Below are the code and all the weights of a small trained network. Each question names an input and a target symbol and asks about switching units off, where a switched-off unit gives its printed mean instead of its output.

import numpy as np


def w(rows, s, z=0):
    codes = np.array(rows[::2]) - 128.0
    scale = np.full(codes.shape[1], s)
    scale[-1] = z or s
    return codes * scale


def norm(h):
    return h / np.sqrt((h * h).mean(-1, keepdims=True) + 1e-5)


def f(y):
    return np.maximum(y, 0)


def softmax(a):
    e = np.exp(a - a.max(-1, keepdims=True))
    return e / e.sum(-1, keepdims=True)


def log_softmax(a):
    a = a - a.max(-1, keepdims=True)
    return a - np.log(np.exp(a).sum(-1, keepdims=True))


def net(x, mask):
    ids = ['αγζηθλστφψ'.index(c) for c in x.split()]
    T = len(ids)
    res = E[ids] + P[:T]
    u = 0
    for l in range(2):
        r = norm(res)
        for j in range(2):
            rows = slice(2 * j, 2 * j + 2)
            q, k, v = (r @ M[l][rows].T for M in (Q, K, V))
            z = softmax(np.where(np.tri(T) > 0, q @ k.T / 2**0.5, -1e9)) @ v
            o = O[l][rows]
            res = res + np.where(mask[u + j], z, o[:, -1]) @ o[:, :-1]
        u += 2
        y = f(norm(res) @ A[l][:, :-1].T + A[l][:, -1])
        res = res + np.where(mask[u : u + 4], y, B[l][:, -1]) @ B[l][:, :-1]
        u += 4
    return log_softmax(norm(res)[-1] @ U[:, :-1].T + U[:, -1])


Q, K, V, O, A, B = {}, {}, {}, {}, {}, {}
E = w([
[152,156,92,91],'α',
[125,195,83,196],'γ',
[134,60,131,31],'ζ',
[4,214,187,96],'η',
[104,141,53,41],'θ',
[114,117,147,93],'λ',
[90,56,160,191],'σ',
[101,27,66,125],'τ',
[121,133,86,173],'φ',
[104,95,108,192],'ψ',
],0.019)
P = w([
[3,126,154,114],'0',
[37,130,154,119],'1',
[71,124,174,118],'2',
[98,127,167,123],'3',
[127,125,183,122],'4',
[128,117,178,120],'5',
[116,122,188,111],'6',
],0.0061)
Q[0] = w([
[233,147,116,255],'0.h0',
[174,139,191,88],'0.h0',
[242,108,33,134],'0.h1',
[112,158,115,8],'0.h1',
],0.0086)
K[0] = w([
[20,239,134,75],'0.h0',
[128,100,82,2],'0.h0',
[230,150,105,52],'0.h1',
[198,29,227,199],'0.h1',
],0.0051)
V[0] = w([
[58,2,24,178],'0.h0',
[12,177,188,160],'0.h0',
[190,89,50,148],'0.h1',
[101,179,141,98],'0.h1',
],0.0066)
O[0] = w([
[138,35,126,159,254],'0.h0',
[209,142,127,153,190],'0.h0',
[1,134,64,213,52],'0.h1',
[155,137,103,135,171],'0.h1',
],0.0088,0.0047)
A[0] = w([
[152,137,111,33,177],'0.n0',
[99,183,98,160,122],'0.n1',
[159,205,254,224,132],'0.n2',
[90,122,171,196,253],'0.n3',
],0.0084,0.0052)
B[0] = w([
[208,3,166,110,254],'0.n0',
[210,137,246,180,136],'0.n1',
[79,70,181,78,154],'0.n2',
[127,88,228,124,170],'0.n3',
],0.0067,0.0083)
Q[1] = w([
[64,136,5,181],'1.h0',
[177,53,164,154],'1.h0',
[232,168,39,197],'1.h1',
[163,186,152,133],'1.h1',
],0.011)
K[1] = w([
[146,75,130,154],'1.h0',
[125,228,191,184],'1.h0',
[206,177,8,94],'1.h1',
[116,38,117,89],'1.h1',
],0.014)
V[1] = w([
[68,205,248,158],'1.h0',
[6,122,87,29],'1.h0',
[128,83,83,189],'1.h1',
[81,2,235,166],'1.h1',
],0.0079)
O[1] = w([
[43,122,198,118,123],'1.h0',
[142,10,119,86,117],'1.h0',
[147,231,83,131,112],'1.h1',
[206,142,135,139,254],'1.h1',
],0.011,0.0088)
A[1] = w([
[113,247,114,237,254],'1.n0',
[158,86,151,96,210],'1.n1',
[184,141,105,180,165],'1.n2',
[102,70,82,137,233],'1.n3',
],0.012,0.0031)
B[1] = w([
[136,249,100,45,160],'1.n0',
[83,184,142,183,254],'1.n1',
[57,92,68,183,171],'1.n2',
[50,188,168,140,184],'1.n3',
],0.012,0.0094)
U = w([
[161,151,87,202,147],'α',
[74,204,154,63,93],'γ',
[250,99,170,38,145],'ζ',
[78,56,190,72,104],'η',
[170,102,9,34,137],'θ',
[247,121,188,174,72],'λ',
[75,77,102,202,203],'σ',
[49,69,58,239,2],'τ',
[100,118,76,12,235],'φ',
[130,189,90,172,129],'ψ',
],0.011,0.0074)

Each question gives the input, a string of symbols that net reads in full, and the target symbol t.
The units are the heads (2 rows each of Q, K, V and O) and the neurons (one row each of A and B). Each row of codes is followed by its name. A weight is (code - 128) times the scale printed after its matrix; where a second scale follows, it is the last column's (O, A, B and U).
mask holds one flag per unit, layer by layer, with each layer's heads first. A switched-off unit (its flag False) gives its mean, the last column of its rows in O or B, instead of its output. The means were averaged over made-up inputs and are rounded, as every weight is.
A unit's drop is (log p(t) with every unit on - log p(t) with that unit switched off) / (log p(t) with every unit on - log p(t) with every unit switched off).
The circuit of an input: a set's keep is (log p(t) with only the set's units on - log p(t) with every unit switched off) / (log p(t) with every unit on - log p(t) with every unit switched off). Starting from all 12 units, units are removed one at a time, each time the one whose removal leaves the highest keep (on an exact tie, the one counted first), for as long as the keep stays at least 0.8.
units of the circuit, in order: the units of the circuit, biggest drop first
k most important neurons: the k neurons with the biggest drops, biggest first
top k neurons in layer l: the k neurons of layer l with the biggest drops, biggest first
drop when u is switched off: that unit's drop, to one decimal
input θ ζ θ γ σ, target γ: units of the circuit, in order => [1.h0; 1.n0]
input θ τ λ γ τ γ τ, target γ: most important neuron => [0.n0]
input λ λ θ ψ σ ψ, target ψ: units of the circuit, in order => [0.n0; 1.h0; 1.n0]
input γ θ ζ θ λ, target γ: units of the circuit, in order => [1.h0; 0.n1]
input θ σ τ σ θ ζ, target λ: units of the circuit, in order => [1.h1; 1.n1; 1.n0]
input θ φ ψ λ α, target α: units of the circuit, in order => [1.n2; 1.h0]
input φ λ σ τ θ ζ γ, target γ: 2 most important neurons => [1.n0; 0.n0]
input λ λ τ θ, target σ: top 3 neurons in layer 1 => [1.n0; 1.n3; 1.n1]
input ζ θ η φ ψ γ, target γ: 3 most important neurons => [0.n0; 1.n0; 0.n2]
input θ λ θ, target ζ: 3 most important neurons => [0.n0; 1.n0; 1.n2]
input τ λ α τ ψ, target ψ: top 2 neurons in layer 0 => [0.n0; 0.n3]
input φ λ λ η τ, target η: top 2 neurons in layer 1 => [1.n2; 1.n3]
input λ τ θ ζ γ θ θ, target γ: top 2 neurons in layer 0 => [0.n0; 0.n2]
input ζ θ η η ζ θ ψ, target η: top neuron in layer 0 => [0.n2]
input ψ τ γ θ θ λ λ, target γ: top 2 neurons in layer 0 => [0.n0; 0.n1]
input ψ λ η θ τ θ θ, target η: drop when 1.n2 is switched off => 0.1
input ζ τ φ θ θ ζ α, target α: drop when 1.n2 is switched off => 0.4
input η θ θ λ λ, target η: drop when 1.h0 is switched off => 1.2
